Here is a tiny trained network, its code and every weight. The questions are about switching its units off for an input and a class, where a switched-off unit gives its printed mean instead of its output.

import numpy as np


def w(rows, s, z=0):
    codes = np.array(rows[::2]) - 128.0
    scale = np.full(codes.shape[1], s)
    scale[-1] = z or s
    return codes * scale


def f(y):
    return y / 2 * (1 + np.tanh(0.7978845608 * (y + 0.044715 * y**3)))


def log_softmax(a):
    a = a - a.max(-1, keepdims=True)
    return a - np.log(np.exp(a).sum(-1, keepdims=True))


def net(x, mask):
    res = np.array(x, float).reshape(1, 5) / 4 @ E
    y = f(res @ A[0][:, :-1].T + A[0][:, -1])
    res = res + np.where(mask, y, B[0][:, -1]) @ B[0][:, :-1]
    return log_softmax(res[-1] @ U[:, :-1].T + U[:, -1])


A, B = {}, {}
E = w([
[141,92,28,66,78,68],'x0',
[101,12,107,136,142,151],'x1',
[212,106,108,109,181,115],'x2',
[166,96,128,187,88,84],'x3',
[155,120,171,83,67,215],'x4',
],0.011)
A[0] = w([
[173,113,111,123,161,147,35],'neuron 1',
[71,132,122,140,147,72,148],'neuron 2',
[77,132,145,159,92,127,48],'neuron 3',
[101,40,124,151,150,150,145],'neuron 4',
[165,113,161,115,63,171,70],'neuron 5',
[101,137,129,54,172,151,148],'neuron 6',
[162,134,134,111,105,161,98],'neuron 7',
[164,116,143,183,78,98,128],'neuron 8',
[99,124,111,140,172,81,103],'neuron 9',
[65,166,123,151,67,123,157],'neuron 10',
[124,61,129,125,139,146,12],'neuron 11',
[141,107,96,101,87,106,152],'neuron 12',
[115,122,88,101,103,117,64],'neuron 13',
[101,128,142,114,67,157,40],'neuron 14',
[116,139,94,47,113,90,85],'neuron 15',
[106,143,92,172,168,103,43],'neuron 16',
[165,111,160,98,158,109,22],'neuron 17',
[129,132,162,143,170,149,88],'neuron 18',
[153,120,183,179,154,142,178],'neuron 19',
[94,126,122,70,184,150,54],'neuron 20',
[51,126,130,125,73,106,67],'neuron 21',
[110,132,164,157,164,149,38],'neuron 22',
[167,121,140,95,128,156,2],'neuron 23',
[102,149,105,135,176,98,200],'neuron 24',
[181,109,148,123,120,114,68],'neuron 25',
[155,107,116,95,92,182,107],'neuron 26',
[185,225,138,123,101,95,96],'neuron 27',
[167,81,143,199,73,111,103],'neuron 28',
[249,127,117,97,196,129,99],'neuron 29',
[76,146,114,80,163,141,99],'neuron 30',
[130,118,98,107,92,95,181],'neuron 31',
[161,115,153,94,94,150,250],'neuron 32',
],0.015,0.0043)
B[0] = w([
[139,116,93,117,65,106,152],'neuron 1',
[169,109,185,125,137,112,197],'neuron 2',
[150,94,93,115,80,141,182],'neuron 3',
[35,173,195,91,120,143,255],'neuron 4',
[183,147,150,111,124,66,212],'neuron 5',
[134,102,93,123,196,119,205],'neuron 6',
[147,146,139,120,123,93,166],'neuron 7',
[141,114,60,111,185,116,192],'neuron 8',
[177,149,167,124,120,87,182],'neuron 9',
[108,38,152,139,136,178,231],'neuron 10',
[92,174,102,70,69,80,185],'neuron 11',
[133,165,133,162,137,175,205],'neuron 12',
[148,173,89,131,79,132,172],'neuron 13',
[175,103,141,113,103,98,190],'neuron 14',
[141,198,94,141,96,163,200],'neuron 15',
[206,152,133,91,93,64,171],'neuron 16',
[147,124,78,108,62,103,141],'neuron 17',
[144,171,92,143,101,155,185],'neuron 18',
[146,164,126,167,136,199,229],'neuron 19',
[128,121,53,87,151,96,180],'neuron 20',
[134,74,114,126,78,153,205],'neuron 21',
[153,189,74,139,67,146,187],'neuron 22',
[175,142,92,92,79,75,150],'neuron 23',
[146,118,187,138,167,123,192],'neuron 24',
[145,117,94,116,110,111,150],'neuron 25',
[156,143,163,130,138,108,204],'neuron 26',
[30,183,136,58,109,100,229],'neuron 27',
[132,118,41,88,181,107,214],'neuron 28',
[121,2,162,148,100,196,231],'neuron 29',
[127,97,70,119,160,114,184],'neuron 30',
[129,148,137,161,148,188,203],'neuron 31',
[140,117,203,164,184,130,219],'neuron 32',
],0.03,0.0097)
U = w([
[169,179,88,185,68,210,113],'0',
[206,109,177,125,91,91,63],'1',
[124,9,108,140,10,157,194],'2',
[38,142,136,69,64,123,41],'3',
[140,90,30,112,177,125,244],'4',
[95,99,178,210,174,172,254],'5',
[93,66,111,239,56,95,50],'6',
],0.011,0.0038)

Each question gives the input, the list of numbers given to net, and the class t.
The units are the neurons (one row each of A and B). Each row of codes is followed by its name. A weight is (code - 128) times the scale printed after its matrix; where a second scale follows, it is the last column's (A, B and U).
mask holds one flag per neuron, in row order. A switched-off neuron (its flag False) gives its mean, the last column of its row in B, instead of its output. The means were averaged over made-up inputs and are rounded, as every weight is.
A unit's drop is (log p(t) with every unit on - log p(t) with that unit switched off) / (log p(t) with every unit on - log p(t) with every unit switched off).
The circuit of an input: a set's keep is (log p(t) with only the set's units on - log p(t) with every unit switched off) / (log p(t) with every unit on - log p(t) with every unit switched off). Starting from the 12 units with the biggest drops (on a tie, the unit counted first), units are removed one at a time, each time the one whose removal leaves the highest keep (on an exact tie, the one counted first), for as long as the keep stays at least 0.8.
circuit, biggest first: the units of the circuit, biggest drop first
most important unit: the unit with the biggest drop
top k neurons: the k neurons with the biggest drops, biggest first
drop of u: that unit's drop, to one decimal
input [5,-4,3,2,-2], class 0: most important unit -> neuron 4
input [3,5,-4,8,0], class 4: top 2 neurons -> [neuron 28; neuron 8]
input [-3,-3,1,-8,-8], class 1: top 4 neurons -> [neuron 9; neuron 16; neuron 24; neuron 2]
input [0,4,5,4,5], class 1: top 2 neurons -> [neuron 5; neuron 32]
input [-1,7,6,7,6], class 3: top 3 neurons -> [neuron 4; neuron 11; neuron 6]
input [-2,-7,-8,3,5], class 2: top 2 neurons -> [neuron 10; neuron 4]
input [-6,-4,1,7,-2], class 4: top 2 neurons -> [neuron 8; neuron 28]
input [-4,-5,-4,3,-6], class 1: top 2 neurons -> [neuron 16; neuron 4]
input [7,2,-7,-3,-4], class 0: top 2 neurons -> [neuron 15; neuron 29]
input [-3,-2,4,-4,-2], class 2: top 4 neurons -> [neuron 29; neuron 28; neuron 32; neuron 8]
input [7,1,2,4,-8], class 1: top 2 neurons -> [neuron 9; neuron 2]
input [-7,8,1,-7,-6], class 3: top 2 neurons -> [neuron 4; neuron 11]
input [2,-3,-4,5,-2], class 4: top 4 neurons -> [neuron 29; neuron 8; neuron 4; neuron 28]
input [2,-2,-7,-6,7], class 1: circuit, biggest first -> [neuron 5]
input [2,2,-2,3,0], class 5: top 2 neurons -> [neuron 27; neuron 20]
input [-7,1,7,-1,-6], class 0: top 2 neurons -> [neuron 19; neuron 18]
input [-5,2,-8,0,6], class 2: top 3 neurons -> [neuron 10; neuron 3; neuron 21]
input [1,-5,3,2,4], class 3: drop of neuron 27 -> 3.2
input [-7,-8,-4,1,5], class 3: drop of neuron 12 -> 0.3
input [4,-6,8,-4,0], class 2: circuit, biggest first -> [neuron 29]
input [5,-8,-4,6,3], class 3: drop of neuron 27 -> 7.0
input [5,7,5,2,-5], class 3: drop of neuron 11 -> 0.2
